Look-ups in named tables: a row name and a column name give one cell, copied from the table.

Tid =
	Mul	Podu	Kozab	Kiz	Beg	Pud	Tusu	Sena
Vofed	25.524	21.736	32.116	21.576	25.705	35.257	56.564	27.152
Pafep	25.367	80.504	68.810	80.453	25.913	65.771	45.809	23.585
Basi	18.715	28.658	37.503	28.972	18.615	41.322	59.533	22.280
Vafib	10.439	70.180	64.535	71.125	10.120	65.981	57.330	14.779
Pof	22.317	81.434	69.813	81.608	22.694	67.453	47.603	21.661
Zok	16.159	79.341	69.441	79.837	16.214	68.364	52.076	17.749
Mafek	33.084	18.130	28.718	17.651	33.622	31.188	52.034	32.382
Geto	27.467	20.367	30.962	20.233	27.735	34.300	55.267	28.612
Seb	20.051	27.208	36.354	27.478	19.988	40.253	58.928	23.352
Topesev	30.330	18.623	29.463	18.297	30.742	32.341	53.726	30.512

What is the Podu of Vafib in Tid?
70.180
What is the Kozab of Pof in Tid?
69.813
What is the Kiz of Basi in Tid?
28.972
What is the Podu of Basi in Tid?
28.658
What is the Mul of Zok in Tid?
16.159
What is the Podu of Geto in Tid?
20.367
What is the Mul of Seb in Tid?
20.051
What is the Pud of Topesev in Tid?
32.341
What is the Kiz of Vafib in Tid?
71.125
What is the Tusu of Pof in Tid?
47.603
What is the Beg of Basi in Tid?
18.615
What is the Beg of Pafep in Tid?
25.913
What is the Podu of Pof in Tid?
81.434
What is the Pud of Vafib in Tid?
65.981
What is the Kiz of Pafep in Tid?
80.453
What is the Podu of Vofed in Tid?
21.736

Raba =
	Lofipur	Vuk	Toropu	Rukiz	Bop	Nez	Zoloko
Voru	260	198	518	512	619	315	430
Mazav	166	276	458	460	613	491	400
Sefa	187	302	584	421	649	350	376
Dol	277	232	614	488	633	312	360
Lezup	230	257	556	345	633	424	427
Genapub	167	252	479	412	578	517	440
Kon	150	234	422	550	615	303	548
Gakadi	150	285	482	383	628	549	344
Sevuzu	151	273	446	498	633	511	401
Vavu	142	367	424	754	623	233	314
Zud	137	235	412	569	607	468	437
Ridigo	182	283	514	432	637	461	348

What is the Vuk of Genapub in Raba? 252
What is the Zoloko of Kon in Raba? 548
What is the Toropu of Sefa in Raba? 584
What is the Nez of Voru in Raba? 315
What is the Bop of Lezup in Raba? 633
What is the Toropu of Gakadi in Raba? 482
What is the Nez of Sefa in Raba? 350
What is the Lofipur of Kon in Raba? 150
What is the Bop of Zud in Raba? 607
What is the Lofipur of Lezup in Raba? 230
What is the Zoloko of Genapub in Raba? 440
What is the Vuk of Vavu in Raba? 367
What is the Vuk of Mazav in Raba? 276
What is the Nez of Dol in Raba? 312
What is the Lofipur of Voru in Raba? 260
What is the Nez of Zud in Raba? 468
What is the Vuk of Sefa in Raba? 302
What is the Rukiz of Vavu in Raba? 754
What is the Nez of Genapub in Raba? 517
What is the Zoloko of Gakadi in Raba? 344
Which row has the largest Rukiz? Vavu

Table Vinuta
,Mar,Zonovu,Rut,Sof,Tev,Popi,Tuv,Muv,Fifomo,Timemo
Guz,73,83,91,202,174,211,66,79,223,173
Piz,28,35,29,173,207,170,46,25,163,185
Dunuvon,52,58,56,155,183,158,60,50,135,183
Kenonem,57,62,62,166,174,176,60,54,166,178
Bupe,27,35,28,171,213,164,47,25,153,188
Savo,60,68,68,158,184,157,66,61,131,184
Dof,26,35,30,188,216,183,45,26,185,185

Tev of Piz = 207
Timemo of Piz = 185
Popi of Piz = 170
Mar of Kenonem = 57
Muv of Dof = 26
Zonovu of Bupe = 35
Sof of Dunuvon = 155
Rut of Guz = 91
Tuv of Kenonem = 60
Popi of Dunuvon = 158
Tuv of Piz = 46
Mar of Savo = 60
Timemo of Dof = 185
Fifomo of Guz = 223
Sof of Bupe = 171
Mar of Dunuvon = 52
Popi of Bupe = 164
Tuv of Dof = 45
Mar of Dof = 26
Zonovu of Savo = 68
Row with the largest Muv: Guz

Table Zerakik
,Biv,Tuzita,Nimitog,Tas
Megulo,127,122,158,111
Rozutid,190,106,206,91
Dibu,140,145,165,137
Tofe,90,134,116,131
Pef,39,137,63,137
Gal,93,98,100,97
Ker,172,62,181,51
Sul,116,37,105,31
Suna,162,117,186,105
Gelu,145,135,172,124

What is the Nimitog of Tofe in Zerakik?
116
What is the Tas of Rozutid in Zerakik?
91
What is the Nimitog of Sul in Zerakik?
105
What is the Tuzita of Gelu in Zerakik?
135
What is the Biv of Ker in Zerakik?
172
What is the Nimitog of Rozutid in Zerakik?
206
What is the Biv of Gelu in Zerakik?
145
What is the Nimitog of Suna in Zerakik?
186
What is the Tuzita of Gal in Zerakik?
98
What is the Tuzita of Rozutid in Zerakik?
106
What is the Biv of Rozutid in Zerakik?
190
What is the Biv of Tofe in Zerakik?
90
What is the Tuzita of Pef in Zerakik?
137
What is the Nimitog of Gelu in Zerakik?
172
What is the Biv of Sul in Zerakik?
116
What is the Tuzita of Suna in Zerakik?
117

Bekati.csv
,Pegunar,Vas,Gasov,Mezani,Lor,Soka,Bim,Gatir,Vufir
Gen,10,27,17,-9,-11,-20,-23,29,-32
Ramuzus,20,20,17,-2,-6,-17,-60,17,-71
Nasegam,47,-27,12,72,71,80,-34,-41,-25
Mil,10,4,0,20,19,23,39,3,49
Gelita,14,34,21,-20,-25,-41,-69,34,-86
Zut,-10,47,29,-21,-16,-18,74,59,65

Nasegam, Pegunar -> 47
Gelita, Mezani -> -20
Gelita, Vufir -> -86
Gen, Bim -> -23
Gelita, Vas -> 34
Zut, Pegunar -> -10
Ramuzus, Lor -> -6
Zut, Vas -> 47
Ramuzus, Pegunar -> 20
Zut, Bim -> 74
Nasegam, Gasov -> 12
Zut, Mezani -> -21
Nasegam, Vufir -> -25

Bil:
	Ruz	Fula	Gamog	Dovaf	Nilave	Mefu	Giki	Turut	Bebu
Tes	-60	20	28	-73	-68	-72	-11	24	-18
Zusoz	-67	21	26	-73	-66	-65	33	28	31
Lunina	-65	13	12	-75	-72	-75	4	17	6
Boremu	-67	11	16	-63	-56	-52	48	17	54
Kazig	-68	17	20	-70	-64	-62	40	24	43
Ros	-67	21	21	-78	-73	-75	16	27	14
Luz	-67	23	28	-76	-70	-71	22	31	18

What is the Giki of Zusoz in Bil? 33
What is the Turut of Zusoz in Bil? 28
What is the Nilave of Ros in Bil? -73
What is the Gamog of Ros in Bil? 21
What is the Gamog of Zusoz in Bil? 26
What is the Giki of Kazig in Bil? 40
What is the Bebu of Ros in Bil? 14
What is the Bebu of Zusoz in Bil? 31
What is the Mefu of Lunina in Bil? -75
What is the Nilave of Boremu in Bil? -56
What is the Turut of Lunina in Bil? 17
What is the Mefu of Kazig in Bil? -62
What is the Turut of Luz in Bil? 31
What is the Ruz of Tes in Bil? -60
What is the Turut of Tes in Bil? 24
What is the Giki of Tes in Bil? -11

Table Figab
|  | Puse | Vab | Tudore | Zifeves | Gul | Paz | Laz | Mol |
|---|---|---|---|---|---|---|---|---|
| Fetano | 79 | 76 | 26 | 21 | 82 | 69 | 82 | 82 |
| Guzo | 77 | 60 | 28 | 21 | 53 | 72 | 65 | 68 |
| Figes | 79 | 83 | 26 | 24 | 93 | 68 | 88 | 87 |
| Parebap | 66 | 71 | 33 | 34 | 70 | 68 | 69 | 69 |
| Suzoz | 79 | 60 | 28 | 21 | 54 | 72 | 66 | 69 |
| Pes | 69 | 75 | 34 | 37 | 76 | 68 | 73 | 72 |

What is the Laz of Parebap in Figab? 69
What is the Vab of Suzoz in Figab? 60
What is the Gul of Suzoz in Figab? 54
What is the Vab of Parebap in Figab? 71
What is the Paz of Parebap in Figab? 68
What is the Zifeves of Guzo in Figab? 21
What is the Puse of Figes in Figab? 79
What is the Gul of Guzo in Figab? 53
What is the Laz of Figes in Figab? 88
What is the Puse of Guzo in Figab? 77
What is the Puse of Pes in Figab? 69
What is the Tudore of Guzo in Figab? 28
What is the Puse of Parebap in Figab? 66
What is the Zifeves of Figes in Figab? 24
What is the Mol of Pes in Figab? 72
What is the Mol of Guzo in Figab? 68
What is the Laz of Fetano in Figab? 82

Table Zul
|  | Selu | Tav | Larinid | Zat | Zovasek | Seg | Fefem |
|---|---|---|---|---|---|---|---|
| Danikor | 2081 | 7513 | 6837 | 6086 | 5560 | 7347 | 8506 |
| Furuk | 2081 | 7513 | 8181 | 5837 | 5560 | 7726 | 8506 |
| Rel | 2081 | 7513 | 6837 | 6086 | 7647 | 7148 | 8506 |
| Doka | 2081 | 7513 | 6837 | 6086 | 5560 | 7347 | 8706 |
| Mazari | 2081 | 8116 | 6837 | 6086 | 6631 | 5832 | 8506 |
| Zifes | 2081 | 8169 | 5474 | 6961 | 5560 | 7347 | 8506 |
| Kage | 2081 | 7513 | 7257 | 6086 | 5560 | 7347 | 8506 |
| Beregog | 2081 | 7513 | 6837 | 6086 | 7626 | 7347 | 8506 |
| Rimom | 2081 | 5662 | 6837 | 6086 | 5560 | 6553 | 6565 |
| Kad | 2081 | 5212 | 6512 | 6086 | 5560 | 7347 | 8506 |

What is the Larinid of Mazari in Zul?
6837
What is the Larinid of Furuk in Zul?
8181
What is the Fefem of Doka in Zul?
8706
What is the Fefem of Danikor in Zul?
8506
What is the Seg of Doka in Zul?
7347
What is the Zovasek of Rel in Zul?
7647

